Each new row is followed by its nearest point in the smallest flat space through zero that holds the rows named last above it.
In the rows, zero is written as 128.
baze:
[[ 86 138 114  62  99 123 174 137 122  91 147 147 133  64 108 174 135 144
  135 126 128 137 147 189 147 146 148 166 141 136 120 130 164 149 137]
 [ 96 182 119  23  92 133 202 117 109  68 155 173 137  52 123 176  90 158
  132 101  99 158 141 172 151 155 133 183 129 161 137 111 159 135 168]
 [ 84 123 146 108 109 145 143 154 101 150 147 136 116  68  87 181 141 155
  164  78 112 130 134 183 197 125 176 188 133 130 158 139 151 154 112]
 [134  94  87  94  75 134 149 145 151 109 158 100 125  73  85 195 136 145
  135 157 152 191 187 179 197 129 180 141 129  70 138 169 147 129 123]]
New rows:
[138 108 115 159 104 156 127 109 141 101  78 130 138 161 146 116 130 123
 141 135 125 163  87  97  75 131 128 120 115  65 104 146 107 129 143] | [154 122 118 143 132 124 117 119 143 125 122 117 131 154 140 111 123 118
 115 151 137 136 132 104 111 126 115 101 123 116 121 130 115 114 131]
[127  98 113  96  98 133 155 168 150 124 126 100 121 105  99 173 160 119
 120 138 156 147 144 171 138 129 187 137 130 119 109 149 169 133  99] | [108  98 106 112 104 122 138 147 140 118 140 113 127  93 100 165 157 131
 133 151 151 140 157 176 152 131 159 137 140 100 118 151 151 144 114]

supof (4 x 35):
[[118 151 107  98  94  98 136 114 122 128 152 118  94  75 138 142 126 107
  106 142 174 140  89 120 137 123 127 154 104  92 160 140 144 149 148]
 [162 135  63 155 110 138 101 153 102 124 162 128 137  93 147 111 130 102
  118 142 196 161 153 148 170 173 124 149 126  82 149 117 116 101 107]
 [129 127 194 152 127 104 124 111 130 141  47 108 113 205  83 104 132 175
  120 131  97 115  74 141  75 107 135 217 130 147 155 113 110 183  99]
 [121 152 122 118  85  89  92  98 108 126 124 106  91 113 147 151 147 137
  149  96 121 154 108 153  83 100 176 102 120 145 156 162 120 166 114]]
New rows:
[157  87  70 165 107 116  79 146 100 120 110  78 164 134 105 102 118 141
 154 131 168 144 130 167 142 120 148 122 126 109 164  68  91 130  57] | [165 131  96 176 112 131  82 143  99 128 118 118 137 144 133 104 140 134
 136 123 156 159 148 166 129 157 145 156 137 116 151 118  98 123  81]
[113 113 166  68 146 143  98  79 143 132  98  63 105  85  91 139 126 146
  87 109 106  95  58  99 124  99 132 133 130 162 141 123 154 173 134] | [100 136 167  95 121 101 151 102 143 132 110 120 101 130 115 144 125 138
 120 128 107 111  82 111 100  93 129 142 115 139 136 140 144 164 151]
[103 136 131 128 175 119 112  91 127 145  88 121 100 141  74 107 111  99
 155 118 142  95 153 108 102 154 112 155 142 118 102 135 138 120 172] | [123 122 147 126 140 132 143 129 138 131 116 131 132 142 115 123 123 134
 121 136 118 114 120 118 128 125 116 143 129 131 122 120 132 130 134]

Gok:
[[157 116 131 110 140 105 112 177 160 164 114  97  96 129 143 125 170 113
  139 119 148 151 121 170 142 154 170  76 100 103 114  85  96 106 168]
 [170 137  99  66 189  90 130 171 162 145 115 100  96 163 144 126 198 138
  111 105 173 165 125 151 132 114 181  55 118  82  84  64  95 109 192]]
New rows:
[103 166 152 204 127 119  84 138 174 182 141  97 145 144 112 158 134 134
 155 192 124 106 156 141  68 182 141 191 100 129 143 105  96  77  93] | [124 111 151 155  96 134 113 141 132 148 125 120 122 104 130 127 116 108
 149 136 114 122 124 149 137 160 128 133 111 138 146 135 123 122 118]
[ 83 129 142 176  91 138 134 144 125 123 123 151 155  87  95 143 100 125
 176 154 115 111 157 103 139 130 128 133 157 159 136 127 152 154  84] | [110 121 144 159  97 145 124 113 115 125 133 138 140 109 122 129  97 120
 139 139 107 112 128 122 128 140 106 159 129 149 150 156 141 135 100]
[ 90 114 141 181  88 181 124 132  94 120 127 142 159 108  84 143  86 100
 136 136  55 118 118 108 135 128 129 191 123 164 140 165 150 132  91] | [101 119 151 173  83 153 124 103 107 121 136 144 147 101 118 129  81 118
 143 144  97 103 129 118 127 143  94 175 131 159 159 170 148 139  86]

Fenif, 4 rows:
[[134 150 157 106  58 138  72  55 127 142 121 106 151  91 211 142 144 142
  161 151 123  54 126 114 144 143 107  85 128 175 101 140 126 131 144]
 [122 152 107 140  88 165  87  71 136 142  84 133 161  89 173 118 122 109
  121 178 110  89 137 120 149 142  94  91 110 118 123 148 129 116 150]
 [154 138 154 109  63 130  85  61 111 135  91 131 156  87 215 112 149 169
  150 172 101  71 153 108 138 120 109 100 146 149 107 155 141 130 142]
 [141 151 150 127  73 127  60 119 149 138 152 144 144 101 167 130 139 134
  144 154 127 101 129 118 139 101 120  71 127 138 125 159 136 141 136]]
New rows:
[ 71 101  97 116  92 110 138 247 146 172 163 169 116 139 112 145 126 105
  68 114 148 171 115 113 174 155 153 168 124 124 122 127 140 154 112] | [120 128 120 142 153 122 132 180 147 125 164 139 114 147  80 135 119 107
 117 109 144 164 115 137 123 114 141 126 119 112 144 125 126 134 120]
[123 102 147 148 140 132 149 119  98 113 147 115 162 126 154 140 134 151
 171 100 143 134 173 120 108 142 119 175 125 197  91 117 158 121 138] | [134 115 148 106 130 114 151 110 106 123 124 105 120 136 146 135 139 153
 145 109 129 113 128 126 121 142 136 153 144 157 113 112 125 129 123]

pogat:
[[135  71 108 101 117  99 118 134  99 125 155 102  74 159 127 125 147 120
  145 142 162 171 167  58 125  96 109 115 180 148 160 166 109 139 140]
 [149 112 113 124 113 130 115 137 108 125 122 134 107 138 135 141 158 144
  144 158 141 162 128  70 138 104  96  92 166 134 129 111 121 128 128]
 [129 116 139  78 120 118 112 126 118 105 127 134  76 153 129 134 149 164
  149 116 151 166 132  78 150 153 132 107 139 156 112 131 109 102 125]
 [146 122 140  65 125 110 115 132 132 126 150 146  89 165 119 133 153 137
  131 153 145 187 144  91 136 146 104  63 158 168 137 136 121 106 135]
 [149  95 152 122 113 103 113 132  96 105 137 174  92 154 105 195 179 156
  139 126 148 200  81  78 196  98  97 118 185 118 110 143  80  97 114]]
New rows:
[154 126 138  84 127  94 109 146 164  85 118 137 102 140 184 153 127 184
 124 125  90 103 151 139 162 146 140 155  91 167 105 139  94  67 113] | [117 139 150  94 129 127 121 120 134 107 120 138 103 137 127 130 130 159
 137  97 135 135 119 125 147 169 152 132 107 144 102 127 117 101 121]
[140 122 141 139 114  99  68 154 168 144 111 150 120 155 109 122 143 187
 121 147 138 135 146 123  96 120 115  97 119 142 141 146 133 117 172] | [137 132 129 107 127 126 124 131 133 131 134 134 120 139 128 125 136 129
 128 145 131 146 137 117 124 135 116  97 137 144 133 123 132 123 132]
[105 199 120  77 128 111 176 145 140 144 111 156 157 109 117  90  95 132
 111  93 145 148 132 115  79 132 118 175 122  88 115 115 155  52 159] | [120 148 138 117 135 134 131 124 144 128 125 130 136 125 129 117 116 130
 123 118 120 114 129 153 122 155 143 128 103 135 121 123 137 121 128]

kov, 4 rows:
[[143 175 145 124 101 169 134 108 166  92 159 150 129 154 135 127 168 156
  104 242 103 154 123 135 166 128 137 195 127 165 103 205 146  92 135]
 [141 154 136 122 104 147 127 132 158 117 144 160 134 135 131 121 169 110
   99 216  85 118 140 133 150 155 131 177 117 187  96 141 163 115 142]
 [150 165 130 136 124 182 133 102 160  93 140 163 146 139 126 119 142 165
  154 201 145 182 105 135 145 111 145 162 144 129 127 192 147 127 125]
 [139 149 147 125 109 139 128 107 142 108 166 128 118 151 120 143 143 140
  101 163 108 121 117 143 163 116 124 166 130 149 116 176 120  90 126]]
New rows:
[133  90 107 136 140 131 149 172 131 167  95 135 144  85  87  96 110  87
 176 111 151 130 160 129 125 173 151  88  98 108 123  78 156 164 134] | [126 108 106 133 145 123 124 153 122 150  90 150 148  98 130 108 120  97
 158 105 139 127 140 117  93 151 133  95 126 127 133  63 155 178 133]
[181  95 103 151 125  96 164 159  89 125 132 101 108 130 112 149 131 126
  86  70 147 102 139 111 153 138 108  73 129 113 122 149 107 164 139] | [119 109 130 126 132 102 126 130 109 140 130 104 116 128 124 139 112 121
 120  76 130 106 129 129 124 122 118 108 126 114 136 110 106 122 123]
[167 145 111 181 184 157 113 103 115 141 177 140 158  96  92 152 104 148
 179  66 180 130  77 127  93 105 114  97 156 106 152 134  88 108  88] | [153 120 125 145 147 144 121  96 122 119 145 144 141 125  93 140  91 137
 176  57 171 140  84 152 132  85 128 102 159  93 158 135 112 145 106]

Reni, 5 rows:
[[137  98 140 120 128 147  90 142 114 123 157 123 156 109 153 146 148  99
  110 115 129 149 104  56 116 138 154 100 122 117 118 157 102 112 124]
 [108 124 121 136 132 115 148 107  83 106 131 129 172 105 142 111 115 140
  113 117 150 133 150 102 180 161 152 157 114 155  90 123 157 100 164]
 [110 118 126 106 171 113 103 131 110 104 130 101 128 112 160 146 130  96
   83 138 117 167 140 107 129 112 142 129 132 134 117 121 115 105 116]
 [ 94 118 128 126 189 136 134 111 112 107 124 110 135 118 144 147 110  42
  110 150 132 154  83 104 137 126 119 148 132 140  82 183 134  98 209]
 [138 184 118 133 157 152 143 200 138 143 142 122 140 111 117 177 104 127
  163  98 114 123  96  96 147 122  82 165 119 163 122 128 120 147  92]]
New rows:
[112 137 134 146 146 148 175 130 118 144 141 136 158 108  82 104 113 156
 191 110 166  72 146 146 205 173 117 156 106 154 140 129 172 112 196] | [122 153 119 159 108 134 184 116 112 134 122 152 160 125 102 106 101 159
 169 111 154  92 124 136 178 166 114 171 113 157 100 134 171 130 179]
[128 123 158 178 152 140 141  69 114 124 123 128 117 111 127 133  94 112
 133 126 100 133 116 153 187 116 128 176 159 120  96  82 140 144 171] | [107 139 120 134 148 117 155 109 118 118 112 126 127 129 124 120 109 119
 128 139 135 126 132 151 150 131 118 156 129 144 109 129 151 119 166]
[ 81 128 109  85 211 115 122 138 110  79 120  90 176 139 162 167 192 102
  91 149 104 114 136  80 156 118 118 167 148 146 127 144 138  78 167] | [ 98 127 122 113 188 117 120 130 100  99 128 100 140 105 159 150 115  81
  88 137 123 167 127  99 149 121 133 151 128 150  95 135 128  97 147]

Desu:
[[ 94 156 147 109 141 117 152 153  78 157  65  70 133 111  81 163 211 179
   91  40 155 123  68 140  80 130 158 146 125 113  62 132  55  75 117]
 [110  75 135 155 158 198 136 168 129 112 145 155 158 150 117 166 119  91
  116 167  88 145 178 146  99 171 203 197 133 142 121  47 161 130  57]]
New rows:
[125 155 120  98  71  88 126  97 166 121 146 123  60 133 132 106  89 152
 140 155 175 157 126 103 119 114  56  82 136 177 119 152 116 105 139] | [145 149 120 118 110  95 119 102 139 130 133 127 112 121 144 101 114 135
 142 128 142 120 116 116 154 106  83  89 126 124 146 168 128 139 167]
[117 139 161  99 140 131 125 111  87 151  95  88 129 120 100 119 156 156
  93  73 135 126 121 132  93 139 133 117 135 125  93 142 112  97 104] | [113 143 137 118 133 121 139 138 105 142  98 100 129 119 106 143 167 153
 111  86 142 125  98 133 107 127 139 134 126 121  97 133  93 103 125]
[ 90  84 130 148 135 160 125 159 114 147 142 152 135 113 128 152 142  91
  91 103 116 140 153 138 118 144 175 162 126 134  99  81 134 128  95] | [113 105 135 139 146 163 136 154 120 124 126 132 145 137 114 154 137 117
 115 134 111 136 144 140 104 151 173 168 130 133 113  86 133 120  88]
